Here is a tiny trained network, its code and every weight. The questions are about switching its units off for an input and a target symbol, where a switched-off unit gives its printed mean instead of its output.

import numpy as np


def w(rows, s, z=0):
    codes = np.array(rows[::2]) - 128.0
    scale = np.full(codes.shape[1], s)
    scale[-1] = z or s
    return codes * scale


def norm(h):
    return h / np.sqrt((h * h).mean(-1, keepdims=True) + 1e-5)


def f(y):
    return np.maximum(y, 0)


def softmax(a):
    e = np.exp(a - a.max(-1, keepdims=True))
    return e / e.sum(-1, keepdims=True)


def log_softmax(a):
    a = a - a.max(-1, keepdims=True)
    return a - np.log(np.exp(a).sum(-1, keepdims=True))


def net(x, mask):
    ids = ['βγεηθμπστω'.index(c) for c in x.split()]
    T = len(ids)
    res = E[ids] + P[:T]
    u = 0
    for l in range(2):
        r = norm(res)
        for j in range(2):
            rows = slice(3 * j, 3 * j + 3)
            q, k, v = (r @ M[l][rows].T for M in (Q, K, V))
            z = softmax(np.where(np.tri(T) > 0, q @ k.T / 3**0.5, -1e9)) @ v
            o = O[l][rows]
            res = res + np.where(mask[u + j], z, o[:, -1]) @ o[:, :-1]
        u += 2
        y = f(norm(res) @ A[l][:, :-1].T + A[l][:, -1])
        res = res + np.where(mask[u : u + 8], y, B[l][:, -1]) @ B[l][:, :-1]
        u += 8
    return log_softmax(norm(res)[-1] @ U[:, :-1].T + U[:, -1])


Q, K, V, O, A, B = {}, {}, {}, {}, {}, {}
E = w([
[185,131,141,129,200,86,190],'β',
[153,99,251,179,98,134,102],'γ',
[32,194,102,108,81,197,104],'ε',
[41,106,135,31,241,131,161],'η',
[64,157,103,203,196,114,83],'θ',
[140,200,61,72,216,149,81],'μ',
[198,200,165,175,131,100,169],'π',
[192,136,65,80,108,78,106],'σ',
[9,124,145,147,150,44,119],'τ',
[126,187,128,194,107,51,99],'ω',
],0.026)
P = w([
[138,210,121,60,209,147,9],'0',
[138,206,111,91,189,120,23],'1',
[140,204,100,121,174,122,36],'2',
[140,196,97,138,165,127,54],'3',
[134,187,93,147,154,121,73],'4',
[134,178,81,152,144,123,92],'5',
[135,168,73,160,138,121,112],'6',
[132,152,69,164,128,112,134],'7',
[130,138,63,175,114,104,154],'8',
[125,112,51,186,101,107,183],'9',
[130,97,42,192,92,92,191],'10',
],0.011)
Q[0] = w([
[70,175,115,60,115,122,131],'L0H0',
[192,129,170,134,132,180,136],'L0H0',
[178,96,148,135,133,116,126],'L0H0',
[133,173,4,108,113,99,149],'L0H1',
[91,71,161,92,112,155,119],'L0H1',
[113,66,160,132,129,139,75],'L0H1',
],0.017)
K[0] = w([
[200,58,171,104,75,101,153],'L0H0',
[99,223,16,125,172,182,121],'L0H0',
[117,202,52,183,141,124,153],'L0H0',
[154,122,245,101,126,155,19],'L0H1',
[47,211,94,30,205,171,124],'L0H1',
[86,185,69,114,114,88,139],'L0H1',
],0.011)
V[0] = w([
[121,101,169,191,124,118,154],'L0H0',
[140,88,249,72,139,132,42],'L0H0',
[89,248,79,82,152,59,164],'L0H0',
[133,167,113,154,209,170,23],'L0H1',
[79,47,161,153,90,118,81],'L0H1',
[186,2,224,111,125,199,47],'L0H1',
],0.0061)
O[0] = w([
[139,92,115,147,136,127,76,116],'L0H0',
[156,132,55,145,132,111,131,202],'L0H0',
[190,156,254,169,80,135,131,186],'L0H0',
[100,62,110,100,106,185,122,255],'L0H1',
[127,116,151,122,148,79,175,108],'L0H1',
[28,119,188,109,93,27,184,124],'L0H1',
],0.0081,0.0061)
A[0] = w([
[80,124,132,218,162,180,57,254],'L0N0',
[185,216,179,63,154,180,99,140],'L0N1',
[162,128,172,224,237,160,154,65],'L0N2',
[79,57,168,63,85,247,183,84],'L0N3',
[174,109,117,158,175,223,233,28],'L0N4',
[56,142,134,65,169,114,67,142],'L0N5',
[77,189,182,139,115,89,128,106],'L0N6',
[155,64,206,143,229,166,75,194],'L0N7',
],0.012,0.0095)
B[0] = w([
[125,244,149,83,20,68,186,249],'L0N0',
[199,184,145,169,98,206,76,199],'L0N1',
[133,127,203,182,224,91,155,159],'L0N2',
[73,134,233,44,127,250,143,137],'L0N3',
[211,150,87,207,252,88,123,133],'L0N4',
[147,159,188,107,110,105,89,186],'L0N5',
[125,89,132,116,249,135,77,156],'L0N6',
[151,181,203,34,188,115,174,188],'L0N7',
],0.011,0.015)
Q[1] = w([
[94,71,155,165,136,150,46],'L1H0',
[151,45,109,179,120,216,106],'L1H0',
[91,59,84,150,129,128,141],'L1H0',
[136,152,220,120,149,67,174],'L1H1',
[233,90,109,176,121,174,189],'L1H1',
[118,98,142,164,109,249,27],'L1H1',
],0.015)
K[1] = w([
[199,157,120,29,164,171,102],'L1H0',
[129,199,87,91,198,139,68],'L1H0',
[131,187,196,82,128,129,92],'L1H0',
[101,105,9,132,139,122,208],'L1H1',
[111,132,142,175,157,147,12],'L1H1',
[231,162,146,132,112,140,36],'L1H1',
],0.014)
V[1] = w([
[105,186,225,154,204,219,85],'L1H0',
[47,46,111,148,220,129,119],'L1H0',
[82,143,132,253,133,93,85],'L1H0',
[204,119,181,192,79,38,80],'L1H1',
[45,153,120,213,115,133,139],'L1H1',
[102,196,88,104,110,139,87],'L1H1',
],0.012)
O[1] = w([
[161,5,96,108,87,91,168,165],'L1H0',
[221,226,173,100,53,147,112,3],'L1H0',
[210,128,91,68,44,122,12,136],'L1H0',
[95,130,51,52,137,151,229,166],'L1H1',
[188,81,205,72,211,192,101,112],'L1H1',
[116,77,71,221,135,209,103,194],'L1H1',
],0.011,0.017)
A[1] = w([
[164,134,7,189,45,143,43,100],'L1N0',
[38,123,152,75,63,135,98,139],'L1N1',
[152,157,153,126,197,185,179,187],'L1N2',
[128,121,166,42,98,73,119,206],'L1N3',
[69,101,107,118,172,99,69,184],'L1N4',
[120,68,99,190,81,227,83,2],'L1N5',
[171,177,82,250,75,180,153,119],'L1N6',
[73,78,101,188,88,81,124,100],'L1N7',
],0.015,0.0055)
B[1] = w([
[70,83,115,200,194,218,102,250],'L1N0',
[196,138,111,103,84,147,198,194],'L1N1',
[117,157,47,124,117,130,71,197],'L1N2',
[133,69,70,172,155,139,41,191],'L1N3',
[192,133,159,74,160,108,169,224],'L1N4',
[132,141,112,118,102,79,254,163],'L1N5',
[179,133,173,64,96,32,54,214],'L1N6',
[110,100,200,150,142,83,100,208],'L1N7',
],0.015,0.012)
U = w([
[208,117,49,168,46,48,92,112],'β',
[116,57,156,39,143,31,175,98],'γ',
[151,153,249,145,168,183,140,192],'ε',
[7,102,209,152,109,86,48,146],'η',
[117,95,158,20,195,205,117,127],'θ',
[128,119,141,126,76,169,182,255],'μ',
[115,4,27,180,122,141,147,106],'π',
[16,224,88,166,152,73,158,69],'σ',
[229,171,103,174,221,156,202,89],'τ',
[97,155,2,133,122,177,38,69],'ω',
],0.0095,0.0082)

Each question gives the input, a string of symbols that net reads in full, and the target symbol t.
The units are the heads (3 rows each of Q, K, V and O) and the neurons (one row each of A and B). Each row of codes is followed by its name. A weight is (code - 128) times the scale printed after its matrix; where a second scale follows, it is the last column's (O, A, B and U).
mask holds one flag per unit, layer by layer, with each layer's heads first. A switched-off unit (its flag False) gives its mean, the last column of its rows in O or B, instead of its output. The means were averaged over made-up inputs and are rounded, as every weight is.
A unit's drop is (log p(t) with every unit on - log p(t) with that unit switched off) / (log p(t) with every unit on - log p(t) with every unit switched off).
The circuit of an input: a set's keep is (log p(t) with only the set's units on - log p(t) with every unit switched off) / (log p(t) with every unit on - log p(t) with every unit switched off). Starting from the 12 units with the biggest drops (on a tie, the unit counted first), units are removed one at a time, each time the one whose removal leaves the highest keep (on an exact tie, the one counted first), for as long as the keep stays at least 0.8.
units of the circuit, in order: the units of the circuit, biggest drop first
most important unit: the unit with the biggest drop
k most important neurons: the k neurons with the biggest drops, biggest first
k most important neurons of layer l: the k neurons of layer l with the biggest drops, biggest first
heads that matter: for each layer, one digit per head in row order, 1 if its drop is at least 0.15 and else 0, layers parted by /
input γ ε β μ, target β: 4 most important neurons of layer 0 -> [L0N5, L0N0, L0N6, L0N1]
input ω ε γ ε, target γ: most important neuron -> [L1N4]
input β η σ σ γ σ ω, target σ: units of the circuit, in order -> [L0H1, L1N6]
input ω π τ γ τ μ η π π ε π, target ε: heads that matter -> 11 / 01
input τ η τ θ η σ μ γ μ, target γ: 2 most important neurons of layer 1 -> [L1N4, L1N0]
input γ β π σ τ, target σ: units of the circuit, in order -> [L0N1, L1H0, L1N6, L0N0]
input τ ω η η σ ω τ ω γ θ, target γ: 3 most important neurons -> [L0N1, L1N4, L1N0]
input β γ σ ε θ ε σ σ β τ, target β: units of the circuit, in order -> [L1H0, L1N1]
input γ μ ω ω τ, target ω: 2 most important neurons of layer 0 -> [L0N7, L0N0]
input τ π γ, target π: heads that matter -> 10 / 11
input μ ε β ε θ, target σ: heads that matter -> 01 / 00
input σ σ θ ω θ γ, target θ: 2 most important neurons of layer 1 -> [L1N0, L1N2]
input π β ω μ θ τ γ β ω σ, target ω: 2 most important neurons -> [L0N7, L0N0]
input σ τ γ θ ε ε σ σ η, target σ: 2 most important neurons of layer 0 -> [L0N5, L0N7]
input θ τ ω π τ γ σ, target γ: most important unit -> L0H1
input σ θ ε ω ω γ η, target γ: 2 most important neurons -> [L1N4, L1N0]
input π σ τ γ π τ, target π: units of the circuit, in order -> [L1H0, L1N6]
input σ γ μ, target γ: 2 most important neurons -> [L1N4, L0N5]
input γ π η σ ε, target σ: 4 most important neurons -> [L0N6, L0N7, L0N1, L0N5]
input τ ε σ θ σ γ, target σ: heads that matter -> 01 / 10
input μ θ ω ω, target η: most important neuron -> [L0N0]
input τ μ π π η γ β τ, target β: units of the circuit, in order -> [L1H0, L0N7, L1N1]
input β σ θ β σ γ ω, target γ: units of the circuit, in order -> [L0H1, L1H1]
input ω σ β γ θ β π ε σ, target ε: heads that matter -> 11 / 11
input μ τ ω η ε μ π τ ε ω η, target θ: 2 most important neurons -> [L0N3, L0N7]
input ω σ θ β γ, target β: 2 most important neurons of layer 0 -> [L0N0, L0N2]
input σ π σ η γ σ σ ε, target σ: most important unit -> L0N7
input σ ε ω π γ τ π π ω, target π: heads that matter -> 11 / 11
input μ ε θ μ ω γ σ β σ η μ, target η: units of the circuit, in order -> [L1H1, L0H1]
input β σ μ π ω ε θ π σ, target π: heads that matter -> 00 / 00
